Below is a small trained network, with its code and all its weights. Each question gives an input and a class and asks what happens when units are switched off, that is, made to give their printed mean instead of their output.

import numpy as np


def w(rows, s, z=0):
    codes = np.array(rows[::2]) - 128.0
    scale = np.full(codes.shape[1], s)
    scale[-1] = z or s
    return codes * scale


def f(y):
    return np.maximum(y, 0)


def log_softmax(a):
    a = a - a.max(-1, keepdims=True)
    return a - np.log(np.exp(a).sum(-1, keepdims=True))


def net(x, mask):
    res = np.array(x, float).reshape(1, 3) / 4 @ E
    y = f(res @ A[0][:, :-1].T + A[0][:, -1])
    res = res + np.where(mask, y, B[0][:, -1]) @ B[0][:, :-1]
    return log_softmax(res[-1] @ U[:, :-1].T + U[:, -1])


A, B = {}, {}
E = w([
[218,168,15,166],'x0',
[255,112,253,157],'x1',
[142,56,118,88],'x2',
],0.0074)
A[0] = w([
[146,130,135,132,254],'neuron 0',
[101,44,60,60,82],'neuron 1',
[163,170,205,132,92],'neuron 2',
[79,106,167,90,75],'neuron 3',
[230,132,87,137,133],'neuron 4',
[44,212,112,169,81],'neuron 5',
[190,165,60,157,46],'neuron 6',
[90,241,160,183,111],'neuron 7',
[47,132,253,136,82],'neuron 8',
[75,122,92,172,59],'neuron 9',
[223,84,155,155,63],'neuron 10',
],0.015,0.011)
B[0] = w([
[52,5,146,117,245],'neuron 0',
[146,159,173,76,177],'neuron 1',
[191,153,152,74,185],'neuron 2',
[89,182,124,145,164],'neuron 3',
[70,165,108,155,210],'neuron 4',
[165,151,145,60,177],'neuron 5',
[59,233,109,120,174],'neuron 6',
[78,91,172,75,175],'neuron 7',
[81,198,70,160,220],'neuron 8',
[158,173,153,81,147],'neuron 9',
[193,185,127,45,190],'neuron 10',
],0.028,0.012)
U = w([
[82,172,100,146,45],'0',
[157,154,169,93,115],'1',
[101,129,162,122,254],'2',
[108,69,128,173,148],'3',
[171,119,117,248,72],'4',
[210,85,129,199,56],'5',
],0.012,0.0075)

Each question gives the input, the list of numbers given to net, and the class t.
The units are the neurons (one row each of A and B). Each row of codes is followed by its name. A weight is (code - 128) times the scale printed after its matrix; where a second scale follows, it is the last column's (A, B and U).
mask holds one flag per neuron, in row order. A switched-off neuron (its flag False) gives its mean, the last column of its row in B, instead of its output. The means were averaged over made-up inputs and are rounded, as every weight is.
A unit's drop is (log p(t) with every unit on - log p(t) with that unit switched off) / (log p(t) with every unit on - log p(t) with every unit switched off).
The circuit of an input: a set's keep is (log p(t) with only the set's units on - log p(t) with every unit switched off) / (log p(t) with every unit on - log p(t) with every unit switched off). Starting from all 11 units, units are removed one at a time, each time the one whose removal leaves the highest keep (on an exact tie, the one counted first), for as long as the keep stays at least 0.8.
circuit, biggest first: the units of the circuit, biggest drop first
top k neurons: the k neurons with the biggest drops, biggest first
drop when u is switched off: that unit's drop, to one decimal
input [5,4,2], class 0: circuit, biggest first -> (neuron 4)
input [-2,6,-5], class 1: top 2 neurons -> (neuron 2; neuron 10)
input [-6,8,7], class 1: top 3 neurons -> (neuron 10; neuron 2; neuron 4)
input [7,4,2], class 0: top 2 neurons -> (neuron 4; neuron 6)
input [4,-3,-6], class 2: top 2 neurons -> (neuron 8; neuron 7)
input [-8,-5,8], class 0: top 2 neurons -> (neuron 8; neuron 3)
input [-5,7,-3], class 1: top 2 neurons -> (neuron 2; neuron 10)
input [6,-8,5], class 1: top 2 neurons -> (neuron 1; neuron 8)
input [-2,-7,-7], class 1: drop when neuron 5 is switched off -> 0.5
input [3,-2,2], class 3: drop when neuron 8 is switched off -> 0.2
input [1,-5,1], class 1: drop when neuron 4 is switched off -> 0.2
input [-1,-6,-3], class 1: drop when neuron 4 is switched off -> 0.1
